A =
[[ 31.3  13.7 -10.9 -18.6  -7.4   7.2  15.1  18.6  20.2  15.9   4.3  -5.9
   -4.4   5.8  13.4  12.8]
 [ 31.4  22.0   5.2 -10.6 -18.4 -16.5  -7.7   2.5  10.4  14.9  17.5  19.3
   20.1  18.5  13.2   5.1]
 [ 31.5  15.1  -8.9 -18.8 -10.5   4.0  13.4  17.5  19.9  18.8  10.5  -1.4
   -6.8  -1.2   8.9  14.0]
 [ 31.3  -4.3 -15.7   8.2  17.8  19.3   1.9  -5.4  11.1  11.8   5.9  -5.4
   -3.9  30.7  20.0 -14.1]
 [ 31.4  21.8   4.6 -11.3 -18.6 -16.1  -6.8   3.6  11.2  15.4  17.7  19.5
   20.2  17.8  11.6   3.1]
 [ 31.5   8.3 -17.0 -12.7   5.5  15.5  19.3  19.1   8.1  -5.3  -3.2   9.4
   13.8   9.7   5.7  -1.7]
 [ 31.4 -10.5  -7.8  14.8  20.2   5.3  -5.1  13.0   9.4   1.0  -8.9  27.2
   17.7 -13.7  10.6   0.7]
 [ 31.3 -13.5  -2.7  16.9  18.7  -4.1   4.6  12.6   4.9  -9.6  20.0  22.1
  -13.7  11.1   1.1  23.0]
 [ 31.3  -9.6  -9.1  14.1  20.0   8.1  -6.4  11.2  10.8   3.6  -9.7  16.6
   29.8 -12.7   4.8   4.4]
 [ 31.4  -3.9 -16.1   7.8  17.7  19.4   3.1  -5.8  10.3  12.3   6.4  -4.2
   -6.1  27.6  24.6 -12.7]
 [ 31.5  19.9   0.2 -15.3 -18.5 -10.6   1.2  10.4  15.4  18.0  20.0  19.8
   14.9   6.2  -2.8  -6.8]
 [ 31.4   9.8 -15.6 -15.1   2.0  13.9  18.3  20.2  13.9  -0.3  -6.7   2.1
   12.6  12.9   8.6   4.7]
 [ 31.5   8.6 -16.8 -13.4   4.5  15.1  19.0  19.4   9.5  -4.4  -4.5   7.6
   13.9  10.5   6.6   0.4]
 [ 31.5  19.4  -0.8 -15.9 -18.2  -9.2   2.8  11.7  16.0  18.4  20.2  18.8
   12.6   2.8  -5.1  -6.3]]
Find the entry just left of 5.2.
22.0
Find the entry just right of 1.9.
-5.4
The minimum is -18.8
The entry just left of the smallest entry: -8.9
The entry just left of 15.9: 20.2
The fourth entry in reading order: -18.6
The 1st entry in reading order -> 31.3
The entry just right of 19.5 -> 20.2
The entry just right of 1.1 -> 23.0
The fifth entry in reading order is -7.4
Find the entry just left of 22.1.
20.0
Find the entry just right of the smallest entry.
-10.5
The third entry in reading order is -10.9
Find the entry just left of -6.4.
8.1
Find the entry just right of 4.5.
15.1

8712	9338	7929	2271	5994	4699	3821	4076	9821	5664	4795	4694	1856
The entry just left of the smallest entry is 4694
The entry just left of 5994?
A: 2271
The minimum is 1856

Questions about the table below.
1) Read off the first entry in the row that holds the largest entry.
2) Read off the smallest entry.
3) Read off the top entry of the column that holds the smallest entry.
4) Read off the largest entry in the last column.
5) Read off the top-left entry.
6) Read off the 2nd smallest entry.
7) Read off the entry directly above -5.3.
8) Read off the entry in the top-right corner.
[[ 24.8  22.2 -26.9 -11.1  -8.3   5.3 -20.9  14.8]
 [-13.0 -25.5  21.9   7.5 -33.5   9.6  -8.9  -0.6]
 [ -5.3   1.2   5.4  -0.2  -1.8 -10.5 -26.0  51.0]]
1) -5.3
2) -33.5
3) -8.3
4) 51.0
5) 24.8
6) -26.9
7) -13.0
8) 14.8

Read these off the matrix that follows. Counting starts at 0.
1) The bottom-left entry?
2) The entry in row 2 and column 0?
3) The entry in row 0 and column 0?
4) The entry directly below -1.5?
5) The top-right entry?
6) The entry directly below -12.5?
7) The entry just right of the largest entry?
8) The entry directly above 2.0?
[[-12.5  -9.1   8.4  -0.4 -29.4 -11.0   4.2]
 [ -5.0  -9.9  14.3  12.6 -17.5 -26.1  -5.6]
 [ 13.7  -9.1  28.7  -0.5 -10.9  -2.6  13.3]
 [ 11.1  12.4  32.0  17.3 -24.5  21.1 -14.5]
 [ -9.1   5.4  -6.8  24.5  -3.2  51.3 -28.9]
 [  0.9  12.8   2.6   8.4  -0.5  -6.4 -15.4]
 [ -1.5  16.9  -3.3 -16.2  -1.1   4.5   1.8]
 [ -6.0   7.6 -20.7  27.5  23.0  42.3 -35.4]
 [  5.4   2.0   9.2 -28.3  -7.3 -36.5  26.8]
 [-13.7 -29.9  -5.0  16.8   2.1 -15.4  -4.2]]
1) -13.7
2) 13.7
3) -12.5
4) -6.0
5) 4.2
6) -5.0
7) -28.9
8) 7.6
